Here is a tiny trained network, its code and every weight. The questions are about switching its units off for an input and a class, where a switched-off unit gives its printed mean instead of its output.

import numpy as np


def w(rows, s, z=0):
    codes = np.array(rows[::2]) - 128.0
    scale = np.full(codes.shape[1], s)
    scale[-1] = z or s
    return codes * scale


def norm(h):
    return h / np.sqrt((h * h).mean(-1, keepdims=True) + 1e-5)


def f(y):
    return y / 2 * (1 + np.tanh(0.7978845608 * (y + 0.044715 * y**3)))


def log_softmax(a):
    a = a - a.max(-1, keepdims=True)
    return a - np.log(np.exp(a).sum(-1, keepdims=True))


def net(x, mask):
    res = np.array(x, float).reshape(1, 6) / 4 @ E
    u = 0
    for l in range(2):
        y = f(norm(res) @ A[l][:, :-1].T + A[l][:, -1])
        res = res + np.where(mask[u : u + 10], y, B[l][:, -1]) @ B[l][:, :-1]
        u += 10
    return log_softmax(norm(res)[-1] @ U[:, :-1].T + U[:, -1])


A, B = {}, {}
E = w([
[177,148,15,201],'x0',
[109,157,222,206],'x1',
[221,181,146,71],'x2',
[70,1,59,152],'x3',
[190,47,138,141],'x4',
[161,117,218,201],'x5',
],0.0053)
A[0] = w([
[121,98,171,108,146],'0.n1',
[195,59,99,96,4],'0.n2',
[106,66,64,61,163],'0.n3',
[96,87,197,103,215],'0.n4',
[143,66,26,208,134],'0.n5',
[165,25,166,59,121],'0.n6',
[48,211,51,133,208],'0.n7',
[99,84,76,104,71],'0.n8',
[254,136,181,128,101],'0.n9',
[105,120,206,101,157],'0.n10',
],0.0079,0.0019)
B[0] = w([
[64,179,206,119,151],'0.n1',
[158,83,67,149,159],'0.n2',
[140,197,177,57,251],'0.n3',
[92,148,155,92,200],'0.n4',
[88,176,183,85,254],'0.n5',
[66,160,56,52,207],'0.n6',
[106,227,130,166,250],'0.n7',
[181,103,144,160,178],'0.n8',
[188,208,173,131,214],'0.n9',
[61,167,187,2,180],'0.n10',
],0.0057,0.0034)
A[1] = w([
[129,191,109,152,98],'1.n1',
[68,66,136,150,78],'1.n2',
[56,88,141,153,122],'1.n3',
[100,86,178,215,138],'1.n4',
[175,125,114,133,49],'1.n5',
[128,135,191,87,161],'1.n6',
[85,141,155,167,240],'1.n7',
[143,91,8,92,159],'1.n8',
[99,196,115,136,155],'1.n9',
[158,87,70,76,8],'1.n10',
],0.013,0.0017)
B[1] = w([
[158,144,22,154,211],'1.n1',
[166,104,82,204,164],'1.n2',
[200,144,146,239,181],'1.n3',
[110,19,146,125,172],'1.n4',
[178,181,226,117,130],'1.n5',
[23,115,93,176,232],'1.n6',
[115,96,77,141,201],'1.n7',
[203,44,146,55,254],'1.n8',
[73,105,3,170,250],'1.n9',
[163,38,127,72,184],'1.n10',
],0.0075,0.0046)
U = w([
[141,178,40,141,90],'0',
[218,202,196,156,98],'1',
[68,165,172,37,5],'2',
[183,58,135,45,245],'3',
[77,169,95,143,220],'4',
[52,167,252,139,39],'5',
[101,29,172,231,80],'6',
],0.018,0.0026)

Each question gives the input, the list of numbers given to net, and the class t.
The units are the neurons (one row each of A and B). Each row of codes is followed by its name. A weight is (code - 128) times the scale printed after its matrix; where a second scale follows, it is the last column's (A, B and U).
mask holds one flag per neuron, layer by layer. A switched-off neuron (its flag False) gives its mean, the last column of its row in B, instead of its output. The means were averaged over made-up inputs and are rounded, as every weight is.
A unit's drop is (log p(t) with every unit on - log p(t) with that unit switched off) / (log p(t) with every unit on - log p(t) with every unit switched off).
The circuit of an input: a set's keep is (log p(t) with only the set's units on - log p(t) with every unit switched off) / (log p(t) with every unit on - log p(t) with every unit switched off). Starting from the 12 units with the biggest drops (on a tie, the unit counted first), units are removed one at a time, each time the one whose removal leaves the highest keep (on an exact tie, the one counted first), for as long as the keep stays at least 0.8.
circuit, biggest first: the units of the circuit, biggest drop first
most important unit: the unit with the biggest drop
top k neurons: the k neurons with the biggest drops, biggest first
top k neurons in layer l: the k neurons of layer l with the biggest drops, biggest first
drop of u: that unit's drop, to one decimal
input [-5,-4,-1,1,2,-3], class 2: top 3 neurons -> [0.n3; 0.n1; 0.n4]
input [1,-1,1,0,2,-2], class 3: most important unit -> 0.n2
input [-8,-4,-2,5,-8,1], class 5: circuit, biggest first -> [1.n1; 1.n3; 1.n8]
input [6,-2,-1,-7,7,-6], class 3: top 2 neurons -> [1.n8; 0.n1]
input [1,-5,-1,-2,0,-3], class 3: top 2 neurons in layer 0 -> [0.n9; 0.n1]
input [6,2,-2,-2,4,1], class 1: top 2 neurons -> [1.n6; 0.n6]
input [5,3,-3,-6,-1,7], class 6: circuit, biggest first -> [1.n4; 0.n3]
input [-5,3,5,-6,7,-3], class 2: top 3 neurons -> [1.n3; 0.n10; 0.n6]
input [-8,8,-1,-4,-1,-8], class 4: top 2 neurons -> [1.n6; 1.n8]
input [-5,2,-5,1,-7,1], class 6: circuit, biggest first -> [0.n3; 1.n3]
input [0,-2,7,-3,8,1], class 1: top 3 neurons -> [0.n9; 1.n8; 1.n5]
input [5,-2,4,-7,5,-6], class 1: top 2 neurons -> [0.n9; 1.n5]
input [0,-2,1,4,-1,-2], class 3: top 2 neurons in layer 0 -> [0.n9; 0.n10]
input [-1,3,-4,3,8,-7], class 3: top 2 neurons in layer 0 -> [0.n6; 0.n7]
input [-1,-4,-4,-5,-7,7], class 0: circuit, biggest first -> [1.n1]
input [-5,-4,-4,-3,8,-5], class 2: top 3 neurons in layer 0 -> [0.n3; 0.n1; 0.n4]
input [-4,4,-6,-1,-4,4], class 6: top 2 neurons in layer 0 -> [0.n3; 0.n5]
input [7,-7,4,7,-6,-5], class 3: drop of 1.n8 -> 0.5
input [-2,2,2,-7,0,-6], class 4: drop of 1.n5 -> 0.0
input [-6,5,5,-5,5,6], class 5: most important unit -> 1.n6
input [-2,8,-6,-4,-7,0], class 6: drop of 0.n7 -> -0.1
input [-2,5,-2,0,-6,5], class 6: drop of 0.n3 -> 0.2
